In the rows, zero is written as 128.
Facts:
η (each to the one after it):
bigror η fuflilar η noros η skivul η bruzes η stobrum η suplo η lalu η zadim
drobir η pebrim η bago η torok η skelotim η grunur
fufli η zekla
grutrek η limugo η gromu η pleva η stenas η zavotrer η viplas
gruvazol η vani η drabruk η dokli η fetri
gupo η dozor η dozil η pluklek η tesak
kirer η dovo η bima η kedo η noti η klisel η drifu η nuzos
kladri η rupon η bivon η sebrokles η rinoplu η nogram η trono η travu η fupidrer
klestopek η stabenek η gribu
liflon η kleta η baklotrok η vagube
modrimo η flaklol η gidrum η zufi η pumir η plisiplal η noplol η stolos η grubrol η ralugu
neta η lobi η votipos η rubro η vumok η dratral η zoskom η razi η nepe
plekluk η pafe η baplun η dapa η skonuplo
plenufir η vogran
ploste η bretin η kobra η vipek
skati η kluplek
skotroklu η bruda
tiskabras η drotrum η saskos
truni η tuvak η kligis η gopiplon η kazeflin η kelaflil η suta η lelogren η kloklis η gepem
vezol η skefe η pliflo η para η savos η naza
voker η lekuflok η nizuk η brebros η tristi
vunal η tolun η metetin η breran η divatos η trumus
zamik η rakevul η pinus η rara η griki η flinipem
zolu η trerus η pigar η ripa η nemem η trobu η simer η bedrir
[bago,drobir,grunur,pebrim,skelotim,torok] χ sistil
[baklotrok,kleta,liflon,vagube] χ gruflodi
[baplun,dapa,pafe,plekluk,skonuplo] χ klumo
[bedrir,nemem,pigar,ripa,simer,trerus,trobu,zolu] χ kotra
[bigror,bruzes,fuflilar,lalu,noros,skivul,stobrum,suplo,zadim] χ fogaso
[bima,dovo,drifu,kedo,kirer,klisel,noti,nuzos] χ goflok
[bivon,fupidrer,kladri,nogram,rinoplu,rupon,sebrokles,travu,trono] χ driflor
[brebros,lekuflok,nizuk,tristi,voker] χ lamesen
[breran,divatos,metetin,tolun,trumus,vunal] χ brugro
[bretin,kobra,ploste,vipek] χ plostekes
[brogom] χ leflon
[broplofo] χ biga
[bruda,skotroklu] χ kloskedril
[dokli,drabruk,fetri,gruvazol,vani] χ kledral
[dozil,dozor,gupo,pluklek,tesak] χ nistu
[dratral,lobi,nepe,neta,razi,rubro,votipos,vumok,zoskom] χ stodru
[drotrum,saskos,tiskabras] χ flitruk
[flaklol,gidrum,grubrol,modrimo,noplol,plisiplal,pumir,ralugu,stolos,zufi] χ trefle
[flinipem,griki,pinus,rakevul,rara,zamik] χ ribru
[fufli,zekla] χ debi
[gepem,gopiplon,kazeflin,kelaflil,kligis,kloklis,lelogren,suta,truni,tuvak] χ ruflu
[gribu,klestopek,stabenek] χ brinadim
[gromu,grutrek,limugo,pleva,stenas,viplas,zavotrer] χ dafli
[kluplek,skati] χ poplim
[naza,para,pliflo,savos,skefe,vezol] χ didus
[plavis] χ skoruk
[plenufir,vogran] χ griskur
[skuna] χ gigrur
{bago,baklotrok,bedrir,bigror,brebros,bretin,broplofo,drotrum,fetri,flinipem,fuflilar,gribu,griki,kazeflin,kelaflil,kladri,klisel,kluplek,kobra,liflon,limugo,naza,noplol,noti,nuzos,para,plavis,plenufir,plisiplal,ralugu,ripa,rupon,sebrokles,simer,skivul,stenas,stolos,tesak,tiskabras,trerus,trono,truni,vagube,vani,vezol,vipek,vogran,votipos,zamik} ω a
{baplun,bivon,dovo,drobir,fupidrer,gepem,gidrum,gupo,kligis,kloklis,lelogren,lobi,nemem,nizuk,pebrim,pigar,rinoplu,rubro,saskos,skefe,skelotim,stobrum,suta,travu,viplas,voker,zolu} ω c
{bima,dapa,dokli,drabruk,fufli,gopiplon,gromu,grubrol,gruvazol,kedo,lekuflok,modrimo,nepe,neta,nogram,pafe,plekluk,ploste,rara,skati,torok,tristi,tuvak,vumok,zekla,zoskom,zufi} ω d
{breran,brogom,bruda,bruzes,divatos,dozil,dozor,dratral,drifu,flaklol,grunur,grutrek,kirer,klestopek,kleta,lalu,metetin,noros,pinus,pleva,pliflo,pluklek,pumir,rakevul,razi,savos,skonuplo,skotroklu,skuna,stabenek,suplo,tolun,trobu,trumus,vunal,zadim,zavotrer} ω b
κ gufa <- baklotrok,bigror,tesak
κ vogran <- baplun
κ kedo <- brebros,vagube
κ kloskedril <- breran
κ nistu <- brogom
κ lekuflok <- broplofo,stenas
κ biga <- dozor
κ broplofo <- drabruk,pliflo
κ debi <- fufli,pinus,stobrum
κ klumo <- gepem,skonuplo
κ skuna <- griki,kladri
κ lamesen <- kirer
κ dapa <- kleta,vezol,vunal,zolu
κ manol <- lalu,stabenek
κ kluplek <- lekuflok
κ kledral <- nemem,votipos
κ dozor <- plavis
κ tiskabras <- pumir,stolos
κ sistil <- rinoplu,torok
κ gigrur <- simer,tuvak
κ suta <- skivul
κ brinadim <- skotroklu
κ trono <- tiskabras,vipek
κ trefle <- trobu
κ limugo <- vumok
[bago,bima,brebros,broplofo,divatos,gopiplon,grunur,kedo,klestopek,kligis,modrimo,naza,pafe,pebrim,pinus,pleva,saskos,savos,suplo,suta,torok,tristi,trono,tuvak,votipos,zolu] β g
[baklotrok,dovo,drobir,gupo,kleta,kloklis,lekuflok,lelogren,liflon,plavis,pumir,ralugu,rubro,simer,skuna,stabenek,stenas,tolun,trerus,trobu,trumus,zadim] β i
[baplun,bedrir,breran,dokli,dozor,drabruk,dratral,drifu,fetri,gidrum,gromu,kladri,klisel,kluplek,kobra,lobi,nepe,neta,nogram,noros,noti,nuzos,plekluk,plenufir,plisiplal,ploste,ripa,sebrokles,skelotim,tesak,vani,vezol,vipek,vogran,voker,vumok,zavotrer] β h
[bigror,bivon,brogom,bruda,bruzes,drotrum,flaklol,fufli,fupidrer,gepem,gribu,grubrol,nizuk,pigar,pluklek,rakevul,rara,rinoplu,rupon,skati,stolos,travu,vunal,zekla,zoskom] β f
[bretin,dapa,dozil,flinipem,fuflilar,griki,grutrek,gruvazol,kazeflin,kelaflil,kirer,lalu,limugo,metetin,nemem,noplol,para,pliflo,razi,skefe,skivul,skonuplo,skotroklu,stobrum,tiskabras,truni,vagube,viplas,zamik,zufi] β e

Known rows:
[170 111 134  55 132  96 155 117  83 155 127 110 121  87 154 118 167 136
 170 153 128 124 108 133 162 150 138 140 120 161 169 157 100]: baklotrok
[127 125 160  89 115 139 116 143 127 147 139 116  93 102 164 124 145 121
 149 107 138 107 129 117 124 124 139 127 148 174 166 133 124]: breran
[151 108 142  85  84 112 149 127 114 162 127 124 112  98 155 130 157 123
 146 147 140 129 118 132 139 107 137 125 154 160 176 150  97]: stabenek
[104 122 130  99 128  93 124 101 130 137 155 137 153  81  94 123 136 129
 152 151 126 135 118 104  89  86 105 111 111 115 163 132  85]: bretin
[125 120 140 118 145 140 122  92 107  63 162 142  92 147 121 138 123 101
 121 101 103 167 173 109 120 146 113 156 102 123 138  76 146]: stodru
[123 129 125 116 125  96 152  93 116 156 156 142 137  70 101 136 124 140
 134 150 130 148 106 126 126  93 109 141 107 113 160 141 109]: drotrum
[141 118 134 125 115 117 151 131 123 148 140 143 119  84 119 125 117 138
 109 149 143 146 138 101 145 116 112 135 141 138 134 133 124]: savos
[115 132 156 125 130 140 115 134 141 146 151 145 101  82 119 118 120 131
 117 119 134 121 136  87 122 122 114 135 136 152 131 117 138]: drifu
[128 100 136 138 114  92 148 136 102 151 143 147 130  96 118 124 117 146
 118 142 135 132 152 132 143  79 110 117 137 144 146 126 117]: klestopek
[ 99  89 170  96  86 135 176  98 128 110  39 168 118  38 108 157 148 143
  93  85 130 148 127  59  93  94 174 134  84  74 133 122 116]: grubrol
[142 145  97 125 165 107 150 109  98 138 148 134 114  88 114 154  87 159
 122 162 134 167  91 114 150 154 124 158 130 111 143 164 107]: tristi
[106 103 173  86  91 127 135 108 175 142 132 147 135  84  93 120 161 104
 121 151 130 109 149  47  70  96 117 107 129 134 141  97 108]: razi
[113 132 148 130 149 126 123 124 121 138 156 126 122  86 117 122 124 138
 122 111 134 123 138 105 127 110 116 141 129 146 134 118 136]: noti
[143 153  96 123 157  99 154 113 103 142 156 121 126  78 116 135 107 158
 117 153 144 165  87 122 146 139 120 154 131 118 142 162 110]: saskos
[122 136 157 106 159  83 117  90 162 163 236 109 161 155  85 123 124  82
 158 214 120  99 119  99  84 112  80 116 144 160 161 106 103]: kazeflin
[108 142 122  88 129 101 122  96 151 134 149 132 136  67  92 127 147 123
 140 161 130 142 102  78  83 120 111 122 119 113 153 131  93]: flinipem
[155 151 132 142 180  76 150 105 119 170 235  97 142 162 109 137  91 109
 125 213 127 125 114 137 140 145  95 142 163 167 145 133 123]: suta
[136 109 162  97 156 125 128  95  96  83 150 132 106 132 120 126 145 121
 142 108  95 152 163 102 144 164 120 164  92 139 130  85 143]: debi

Rows:
No name comes twice in this set of rows, the named rows included.
[129 125  93  97  93 122 160 112  96 113  64 163 107  10 120 136 144 176
 101  96 146 192 114 104 127 111 138 147  94  74 137 150 103] | ralugu
[108 107 118 108 114 160 131 104  84  27  84 178  80  81 135 144 143 147
 112  42 104 207 166 106 124 132 136 157  72  66 131  89 137] | trefle
[155 145 125 142 183  73 151 106  98 168 243  99 148 169 105 139  91 116
 133 209 124 133 109 159 152 124  82 137 154 159 151 136 117] | kligis
[165 157 151  81 144  93 147  75 145 179 224  78 119 160 136 146 132  72
 163 205 122 107  69 135 122 159 122 156 150 179 190 142 112] | gepem
[163 123 161 113 166  83 142 109  97 163 221  80 132 201 142 153 106  92
 157 199 121 111 108 167 145 141 125 127 175 188 176 142 108] | tuvak
[ 93 117 128 116 117 140 126 133  92 104  74 161 106  19 126 127 144 182
 116  52 141 162 138 104 133  99 140 139  98  93 130 130 121] | plisiplal
[107 143 128  74  79 112 108 102 134 140 160 135 114 103 153 136 158 114
 173 134 139 154  99 138  79  84 122 106 156 127 208 147  57] | pliflo
[105 126 156  87 128 110 134  91 155 130 136 129 140  84  86 129 150 110
 127 150 130 120 112  61  69 125 126 116 121 117 145 120  99] | viplas
[154  87 173  61 118  94 156 100  92 147 134 107 137  98 140 122 184 115
 189 141 111 109 129 150 148 107 131 136  91 162 186 131 101] | bigror
[109  89 115 128 124 108 154 124  57  93  66 156 129  42 121 155 126 189
 122  82 130 187 129 136 142  83 149 128  96  71 142 152  94] | modrimo
[141 136 171 135 169 124 118  82 134  99 241 115 106 216 112 136  99  56
 123 160  98 137 173 116 121 159  92 155 139 164 138  69 161] | ruflu

The same objects again, as new rows of numbers:
Known rows:
[118 116 126  95 161 117 124 146 124 137 143 125 132 114 162 146 145 163
 109 154 141 126 136 115 105 143 123 121 171 113 168  88 129 117 127 130
 140 106 127 119 144 122 100 158 146 129 154 115 115  92 115 141 142]: dozil
[124 109 125 106 169 128 121 167 105 148 127 145 111 130 143 180 160 143
 152 149 127  93 131 125 134 114  94 122 150 129 157  73 130 123 112 144
  88 134 125 110  85 147 139 159 135 129 113 107  94  98 112 183 164]: brugro
[120 109 126  93 162 119 125 144 115 136 126 121 134 116 154 143 147 168
 108 159 140 126 155 127 113 147 127 120 167 111 158  99 133 121 119 132
 138 104 125 122 147 122  97 157 146 122 154 109 117 103 121 140 146]: dokli
[131 120 140  94 159 124 120 146 141 139 150 132 134 115 180 137 148 167
 116 145 138 126 141  90 100 145 117 120 172 104 151  94 127 120 129 127
 174 115 132 112 154 113 116 161 153 141 141 119 119  85 125 145 149]: kirer
[113 126 119 106 161 118 138 145 132 138 146 136 134 115 160 142 149 161
 121 146 141 131 134 109 105 128 124 110 167 115 156  86 125 118 129 126
 154 106 130 121 136 122  96 150 135 133 141 122 115  85 113 146 139]: rakevul
[128  99 141  68 162 122 112 156 143 134 138 135 133 107 178 126 157 175
 114 145 128 112 156 112 124 150 133 114 173 100 142 116 138 123 122 140
 145 119 130 125 149 118  82 159 135 128 135 105 121 104 129 137 164]: vagube
[125 121 131 114 158 123 132 140 119 142 130 122 135 123 155 149 140 163
 112 155 155 133 145 117 100 141 119 122 163 112 156  88 129 120 121 127
 173  99 127 115 150 120 122 157 156 132 155 118 115  96 121 141 141]: plekluk
[117 101 142 117 158 132 135 155 121 136 163 120 144 114 155 161 136 152
 132 155 148 128 174 125 119 153 110 107 190 100 179  58 146 132 122 158
 160  96 121 132 153 123  98 147 139 130 148 111 114 111 114 135 139]: plisiplal
[129 121 131  91 161 120 129 150 147 141 142 145 134 114 176 130 165 173
 132 132 135 127 147  97 112 122 131 104 158 101 120 119 130 120 121 126
 170 113 135 118 142 116  97 151 126 133 121 105 123  91 129 140 155]: votipos
[127 114 122 100 168 116 117 166 101 151 131 149 110 131 138 175 162 149
 149 146 130  98 128 119 128 105  97 125 145 135 151  88 124 118 110 146
  77 133 131 103  84 146 138 160 136 127 110  98  98  99 115 184 163]: stodru
[120 123 115  86 170 133 129 138 127 136 130 131 132 109 180 141 173 173
 125 145 114 127 165 100 113 140 121 111 165  96 135 102 133 126 118 114
 144 120 126 117 138 114  92 154 127 124 120  98 128  89 125 141 146]: trobu
[105 102 123 115 165 134 144 154 116 134 153 125 144 110 157 163 159 154
 145 148 128 125 183 130 128 140 118  94 180  96 159  64 151 135 115 148
 141 101 117 136 137 126  79 140 114 120 134  96 120 108 112 131 139]: ralugu
[117 114 118  88 165 123 123 138 115 134 133 121 133 113 155 144 148 169
 103 159 134 128 151 118 108 150 120 126 172 110 168  91 131 120 122 129
 127 108 124 120 146 121  91 159 148 121 149 108 118  98 119 142 141]: zavotrer
[121 115 130  84 164 124 129 151 143 137 136 141 135 111 182 129 170 170
 130 139 120 119 159 104 120 130 134 102 163 101 127 110 136 125 121 127
 158 119 131 122 139 116  87 152 123 130 129 109 122  92 124 141 160]: torok
[110 109 120  88 162 114 131 154 130 135 135 139 134 111 154 132 156 169
 119 145 135 121 143 131 125 129 139 104 165 112 145 107 135 119 123 137
 128 109 128 130 133 127  68 149 121 121 138 109 116 102 118 141 148]: gribu
[113 132 167 130 160 133 115 152 121 140 107 134 124 109 192 157 165 189
 128 152 131 135 134  80 134 144 152 109 183 104 121 101 127 131 138 123
 197 129 118 121 191 127 143 159 166 136 116 101 135 105 120 147 109]: vezol
[103 135 158 134 161 125 125 161 129 141 110 147 124 107 195 154 180 187
 144 140 124 133 123  77 140 121 164  90 175 105 104 108 127 129 137 120
 193 130 121 126 174 129 133 150 142 136 106  96 137  96 115 147 110]: zolu
[134 111 142  83 159 116 116 152 142 139 144 137 133 114 173 129 151 174
 117 142 144 124 142 102 110 138 130 115 166 105 139 117 130 117 123 137
 163 111 135 116 151 117 104 159 144 134 137 108 122  98 130 139 155]: skivul

Rows:
No name comes twice in this set of rows, the named rows included.
[117 111 132 108 166 150 138 139 159 132  84 135 135 110 194 127 162 167
 114 149 119 103 141 120 120 154 134 103 158  86 120  89 139 133 128  86
 224 130 118 130 153 112 106 155 137 138 138 146 110  74 126 135 168] | tuvak
[116 118 124 108 158 112 138 152 134 140 137 141 135 116 154 136 150 167
 125 142 152 129 135 119 112 121 135 104 160 113 140 103 130 117 124 132
 159 101 132 124 137 125  93 148 127 129 139 116 116  96 119 143 145] | pigar
[122 116 124  92 160 113 125 144 114 139 130 123 133 118 152 140 148 171
 108 156 144 130 151 123 106 139 128 123 162 115 154 108 130 117 118 134
 136 101 128 118 146 121 102 157 148 122 155 106 119 103 122 141 143] | nogram
[115 120 121 102 161 115 138 148 128 139 134 137 135 116 164 141 159 166
 126 145 136 127 144 117 111 123 133 105 158 111 138 103 132 118 120 127
 151 105 130 123 133 121  95 149 127 127 141 110 118  91 117 141 148] | kedo
[118 125 124 108 157 110 136 150 134 142 144 143 134 119 153 138 148 168
 124 140 155 134 129 114 107 117 132 106 157 116 138 107 126 114 124 132
 160  98 135 121 138 125  95 149 131 131 139 114 117  93 119 142 143] | rupon
[ 99 143 144 126 169 139 125 145 113 137 105 135 122 104 199 167 188 186
 138 150 102 135 141  73 137 137 152 100 181 100 117  92 129 133 136 107
 169 138 113 122 174 126 129 154 145 129 100  89 141  92 113 148 101] | kleta
[108 111 119  85 162 112 133 153 127 135 134 136 134 112 159 131 158 167
 119 149 128 119 148 129 124 127 139 105 166 115 149 104 136 120 123 137
 125 110 128 130 131 126  72 149 122 121 144 112 115 100 114 144 151] | zekla
[113 116 122  96 160 114 137 151 129 137 134 136 136 115 158 135 155 166
 121 147 137 124 143 123 116 124 137 105 164 117 147 102 132 118 124 132
 142 107 130 127 133 125  85 149 127 126 146 116 115  96 114 145 148] | rara
[109 119 115  91 163 116 133 147 127 134 144 135 133 111 160 139 155 165
 118 149 129 126 141 117 114 131 131 109 170 114 157  93 129 119 128 130
 129 111 128 124 133 125  76 150 129 125 140 114 116  92 112 147 143] | pluklek
[129 119 130 109 158 117 127 143 120 142 133 128 133 121 147 144 139 171
 112 151 164 137 139 117 100 137 123 122 157 111 148 105 126 116 118 131
 163  96 131 115 150 122 116 157 150 129 149 109 118 102 125 140 140] | lobi
[122 109 129  83 164 125 127 152 144 136 136 142 135 109 177 127 169 174
 130 137 123 118 155 108 124 133 134 102 163  97 123 114 136 124 120 128
 156 118 131 125 139 118  82 151 118 128 120 104 122  96 127 139 160] | brebros
[120 121 128  84 163 126 129 148 145 135 147 140 134 109 179 129 162 168
 124 141 121 120 150  97 116 136 125 107 174 106 145  97 129 124 130 128
 152 121 131 120 140 117  85 153 129 134 126 118 119  88 121 147 153] | brogom
[107 121 103  95 170 126 135 137 112 135 128 127 132 110 159 153 167 170
 118 152 121 129 156 121 113 139 126 112 162 104 149  92 135 123 116 116
 118 111 121 122 132 122  81 151 124 115 134  96 123  93 116 140 138] | trumus
[125 114 136 101 166 147 143 150 134 136 171 132 146 107 185 159 164 150
 151 140 107 126 190  89 118 150 100  95 187  85 154  57 145 141 122 131
 174 115 123 127 151 112  87 144 123 135 111 106 122  88 117 137 158] | pumir

The same objects again, as new rows of numbers:
Known rows:
[118 162 119  98 127 134 116 120 132 184 172 111 116  83 132 130 145 135
  84 117 105  97 127  66 193 154 174 108 126 107  60 124 117 198 163 135
  56 184]: kloskedril
[144 110 121 102 126 132 141 122 122 102 116 132  75 118 100 109 143 124
 126 131 104 154 112 137 117 133 109 143 116 109 154 100 125  55 136 168
 146 125]: skotroklu
[117 166 118  98 128 134 115 115 131 180 168 109 118  78 131 133 144 133
  84 118 106 100 125  65 194 154 171 105 123 112  63 127 113 198 159 135
  53 178]: ribru
[147 125 134  96 130 128 165 103 160 118 122 125  66 117 111 120 105 114
 153 161 107 154 124 159 142 150 136 147 106 104 155 149 166  79 109 100
 161 112]: pinus
[104 187 121  94 138 144 127 112 150 188 171 102 101  64 132 125 132 126
  87 133  92 100 120  71 206 171 170 120 103 104  74 127 117 180 145 112
  61 171]: debi
[139 134 128 159 100 142 105 137 128 115 107 152 149 149 145 150 166 138
 127 121 134 124 140 128  96 122 125 138 132 161 151 109 140 112 134 170
 123 108]: kluplek
[130 138 136 155 114 140 101 127 125 116 116 147 129 153 143 152 174 129
 116 131 143 114 111 131 124 137 126 139 108 158 165  98 144  97 134 150
 141 113]: voker
[120 165 119  97 131 131 109 116 130 179 169 110 119  80 135 136 141 127
  84 120 110 101 128  69 197 154 175 108 124 112  68 121 117 203 163 140
  53 177]: goflok
[143 128 145 151 110 125 113 112 125 125 118 138 124 155 136 153 160 121
 135 141 166 121 120 146 133 129 133 143 121 142 153 118 152 135 125 121
 148 110]: dovo
[192  91  99 133  75 137 130 120 145  99 114 165 123 144 121 129 143 139
 141 120 107 150 150 144  82 150 119 107 150 142 121 155 146  69 143 196
 127 114]: drabruk
[134 110 141 142 122 132 122 118 147 130 124 134 133 156 146 144 134 111
 140 139 159 122 133 144 135 127 137 134 115 136 132 134 146 133 124 116
 152 127]: skuna
[121 136 124 160 128 141 108 147 136 114 111 140 173 142 148 142 122 130
 133 127 128 112 146 137 106 128 125 128 129 165 149 135 120 113 122 132
 125 108]: fetri
[162  50 129 110 107  82 128 136  84  90  94 178 131  73 106 189 160 116
 173 100 141 171 102 137 192 152 145  69 159 107 168 126 173  49 115  89
 142 143]: kleta
[138 121 157 131 130 111 127 119 108 129 123 123 100 154 131 135 146 136
 134 135 159 139 108 141 125 108 130 153 122 138 151 115 158 151 131 117
 154 116]: pebrim
[134 169 111  91 133 124 105 117 133 173 162 101 111  82 131 142 133 118
  93 129 114  85 125  81 202 159 183 108 130 118  71 116 109 205 169 144
  51 171]: stodru
[122 109 127 125 154 105 121 125 117 114 129 101 123 154 118 113 107  98
 139 138 169 113 118 156 126 104 119 134 132 113 130 109  98 146 126 121
 157 126]: bruzes
[123 147 151 137 125 125 138 130 111 119 117 118 112 128 116 127 148 126
 139 127 152 141 122 138 104  93 105 152 145 114 141  91 113 153 117 124
 135 102]: drotrum
[102 126 132 145 129 172 224 109 126 123 128 158 135 122  51  73  54 129
 166 112 122 162 135 133  84  89 111  99 140  89 101 193 126  65 101  80
 133 125]: stolos

Rows:
No name comes twice in this set of rows, the named rows included.
[126 127 102  92 151 139 143 135 140  94 124 109 103 111  95  90  50 108
 152 151  96 119 116 172 118 159 111 133 110 120 156 149 100  54 121 124
 143 102] | stobrum
[160 103 110 119  94 149 128 117 157 106 117 152 105 129 122 139 140 116
 137 135 107 141 134 143 127 164 130 123 109 126 155 135 150  43 135 159
 143 123] | dozor
[110 108 104 129 185 111 112 150 122 111 123  97 167 155 131  98  64 103
 121 135 136 100 132 151 112 112 119 118 123 146 130 133  82 118 135 136
 150 134] | razi
[165 112 130 108 121 107 161 119 142 114 113 133  91 121 115 120 101 129
 159 138 114 162 128 151 115 133 130 130 150 119 129 162 159 100 113 119
 144 103] | torok
[219  72 111 125  44 129 145 102 133 102 120 163  97 156 112 136 161 146
 160 121 136 165 160 154  73 134 124 116 178 125  94 155 161 113 153 202
 129 121] | lekuflok
[166 117  99 127 113 132 122 130 153 102 109 142 139 120 126 131 101 111
 151 134 106 124 140 156 115 163 129 108 139 149 140 160 127  60 124 147
 125 102] | vumok
[151 100 109  94 117 121 150 119 119  99 128 116  91 121  85 107  85 108
 168 140 132 132 117 173 114 138 106 127 138  99 131 141 113 102 129 124
 148 111] | rinoplu
[ 93 133 169 174 139 149 179  90 107 141 125 158 106 164  79 102 158 122
 116 108 173 156 100  99 117  56 117 127 116 105 122 104 139 103 112 111
 158 142] | flaklol
[148  47 132  85 126  70 141 139  62  83 101 149 107  65  84 164 159 119
 168  94 144 186  79 140 180 125 116  85 169  79 172  88 137  56 114 102
 149 142] | vunal
[137 126 159 130 132 107 130 114 122 126 118 127  91 156 138 134 160 126
 125 138 154 145 118 134 141 104 135 158 119 131 150  97 161 140 128 124
 160 123] | klestopek
[165  99 127 118  92 138 143 102 149 114 121 150  85 128 115 146 142 116
 149 144 130 147 137 154 135 154 141 129 121 108 146 143 168  80 126 130
 150 122] | stabenek

